Below is a small trained network, with its code and all its weights. Each question gives an input and a class and asks what happens when units are switched off, that is, made to give their printed mean instead of their output.

import numpy as np


def w(rows, s, z=0):
    codes = np.array(rows[::2]) - 128.0
    scale = np.full(codes.shape[1], s)
    scale[-1] = z or s
    return codes * scale


def f(y):
    return y / 2 * (1 + np.tanh(0.7978845608 * (y + 0.044715 * y**3)))


def log_softmax(a):
    a = a - a.max(-1, keepdims=True)
    return a - np.log(np.exp(a).sum(-1, keepdims=True))


def net(x, mask):
    res = np.array(x, float).reshape(1, 4) / 4 @ E
    y = f(res @ A[0][:, :-1].T + A[0][:, -1])
    res = res + np.where(mask, y, B[0][:, -1]) @ B[0][:, :-1]
    return log_softmax(res[-1] @ U[:, :-1].T + U[:, -1])


A, B = {}, {}
E = w([
[174,134,182,36,81,94,24],'x0',
[152,65,221,123,22,144,193],'x1',
[150,154,213,126,211,2,202],'x2',
[192,189,88,180,37,91,125],'x3',
],0.0077)
A[0] = w([
[57,162,95,184,143,162,206,96],'n0',
[146,185,71,140,210,67,83,107],'n1',
[39,77,171,66,191,168,138,63],'n2',
[53,33,184,170,40,64,150,12],'n3',
[123,211,64,137,164,92,67,161],'n4',
[127,91,94,178,167,151,201,22],'n5',
[108,85,64,82,73,214,65,60],'n6',
[198,216,112,182,69,99,130,50],'n7',
[162,132,122,2,113,122,59,73],'n8',
[106,16,126,54,201,167,152,46],'n9',
[162,208,128,191,59,102,128,57],'n10',
[95,106,91,194,144,174,178,78],'n11',
[64,46,148,61,174,136,124,48],'n12',
[92,133,96,211,174,149,170,68],'n13',
[171,200,175,111,179,79,180,54],'n14',
[127,135,170,99,183,62,173,100],'n15',
[225,159,166,154,187,53,154,95],'n16',
[181,123,194,99,176,48,176,102],'n17',
[149,42,79,109,109,232,104,127],'n18',
[122,28,116,98,183,125,116,3],'n19',
[175,68,193,160,77,136,179,156],'n20',
[113,158,179,79,92,104,55,52],'n21',
[75,148,112,202,133,157,178,210],'n22',
[167,104,98,34,112,73,58,174],'n23',
[105,123,160,121,170,99,163,77],'n24',
[129,228,100,124,188,119,51,96],'n25',
[230,163,57,163,76,70,148,107],'n26',
[180,180,163,87,101,107,56,45],'n27',
[168,151,186,96,130,108,50,33],'n28',
[99,179,71,126,198,114,79,89],'n29',
[166,54,215,100,46,195,168,73],'n30',
[149,128,158,145,166,59,147,96],'n31',
[76,120,93,171,103,138,231,52],'n32',
[123,94,65,167,66,188,62,80],'n33',
[90,19,138,71,194,172,113,95],'n34',
[151,84,74,238,170,127,192,82],'n35',
[183,168,85,213,55,111,103,100],'n36',
[135,214,109,177,103,134,184,33],'n37',
[179,48,232,104,48,120,192,185],'n38',
[157,104,145,146,172,63,138,13],'n39',
[111,114,122,112,134,234,90,7],'n40',
[92,113,71,152,116,185,45,43],'n41',
[61,200,92,83,254,125,65,136],'n42',
[141,143,193,169,154,70,140,69],'n43',
],0.0078,0.003)
B[0] = w([
[212,144,196,39,131,118,139,188],'n0',
[109,164,99,171,101,189,199,205],'n1',
[84,196,193,179,107,101,42,181],'n2',
[142,194,80,177,91,193,206,174],'n3',
[95,189,82,143,125,202,223,209],'n4',
[190,150,166,108,91,79,151,159],'n5',
[141,58,85,155,27,51,147,207],'n6',
[61,211,194,175,159,110,45,190],'n7',
[213,102,196,47,123,119,168,179],'n8',
[106,215,192,187,112,105,28,175],'n9',
[55,193,183,177,150,114,59,180],'n10',
[221,85,206,87,102,90,147,175],'n11',
[106,243,207,197,89,131,44,166],'n12',
[192,118,168,82,110,128,149,178],'n13',
[146,46,42,149,40,64,98,192],'n14',
[114,62,82,164,64,79,128,192],'n15',
[142,41,82,178,68,49,105,211],'n16',
[120,73,82,175,64,98,127,217],'n17',
[84,46,65,157,70,43,140,203],'n18',
[127,191,170,186,73,136,81,138],'n19',
[104,171,86,164,147,212,243,204],'n20',
[227,136,202,56,95,123,149,161],'n21',
[139,83,195,47,175,103,132,197],'n22',
[162,97,188,34,160,125,175,188],'n23',
[139,103,135,155,111,105,98,154],'n24',
[164,169,87,180,106,211,255,193],'n25',
[25,189,229,180,183,122,13,204],'n26',
[184,160,212,96,121,128,118,168],'n27',
[235,130,158,64,71,112,144,160],'n28',
[141,177,117,133,82,179,225,188],'n29',
[125,182,68,145,125,205,218,219],'n30',
[130,40,62,166,64,78,121,175],'n31',
[195,140,190,79,100,160,131,173],'n32',
[126,11,67,166,47,49,126,203],'n33',
[45,186,197,172,93,82,67,183],'n34',
[219,124,198,37,115,101,135,193],'n35',
[60,141,181,166,134,74,65,199],'n36',
[141,163,202,122,117,101,93,160],'n37',
[109,185,89,151,147,183,214,255],'n38',
[149,96,103,163,53,107,123,150],'n39',
[137,124,118,172,31,47,123,161],'n40',
[132,92,87,159,55,98,150,183],'n41',
[109,153,129,157,113,178,208,226],'n42',
[129,99,71,149,70,78,130,173],'n43',
],0.0059,0.0078)
U = w([
[126,9,50,172,98,53,109,111],'0',
[128,191,85,159,132,228,220,90],'1',
[247,116,211,10,137,107,121,120],'2',
[46,197,196,184,142,99,23,123],'3',
[74,94,92,91,186,154,146,252],'4',
[113,114,78,77,183,131,63,105],'5',
[153,105,94,101,177,159,62,104],'6',
],0.011,0.016)

Each question gives the input, the list of numbers given to net, and the class t.
The units are the neurons (one row each of A and B). Each row of codes is followed by its name. A weight is (code - 128) times the scale printed after its matrix; where a second scale follows, it is the last column's (A, B and U).
mask holds one flag per neuron, in row order. A switched-off neuron (its flag False) gives its mean, the last column of its row in B, instead of its output. The means were averaged over made-up inputs and are rounded, as every weight is.
A unit's drop is (log p(t) with every unit on - log p(t) with that unit switched off) / (log p(t) with every unit on - log p(t) with every unit switched off).
The circuit of an input: a set's keep is (log p(t) with only the set's units on - log p(t) with every unit switched off) / (log p(t) with every unit on - log p(t) with every unit switched off). Starting from the 12 units with the biggest drops (on a tie, the unit counted first), units are removed one at a time, each time the one whose removal leaves the highest keep (on an exact tie, the one counted first), for as long as the keep stays at least 0.8.
circuit, biggest first: the units of the circuit, biggest drop first
k most important neurons: the k neurons with the biggest drops, biggest first
drop when u is switched off: that unit's drop, to one decimal
input [5,-3,-4,-4], class 2: circuit, biggest first : [n8]
input [0,-3,5,-5], class 0: circuit, biggest first : [n15, n14]
input [3,-8,2,8], class 1: 4 most important neurons : [n25, n4, n1, n29]
input [4,4,3,2], class 1: 2 most important neurons : [n38, n20]
input [2,5,5,-6], class 3: 3 most important neurons : [n12, n2, n9]
input [3,-1,7,6], class 0: 2 most important neurons : [n16, n14]
input [6,-3,-7,-8], class 3: 2 most important neurons : [n34, n12]
input [6,-3,-5,-1], class 2: 3 most important neurons : [n8, n23, n21]
input [7,8,2,-2], class 1: 2 most important neurons : [n38, n30]
input [4,-6,5,6], class 1: 3 most important neurons : [n25, n4, n1]
input [8,-8,8,-3], class 0: 2 most important neurons : [n16, n14]
input [2,-7,-4,-7], class 1: 3 most important neurons : [n42, n25, n29]
input [-8,-7,1,0], class 2: 2 most important neurons : [n35, n0]
input [-7,0,-8,-5], class 0: circuit, biggest first : [n18]
input [-4,0,-3,-7], class 3: drop when n26 is switched off : 0.0
input [4,1,4,-4], class 0: drop when n37 is switched off : 0.1
input [-3,1,-2,1], class 4: drop when n21 is switched off : 0.2
input [-5,7,1,8], class 3: drop when n26 is switched off : 0.7
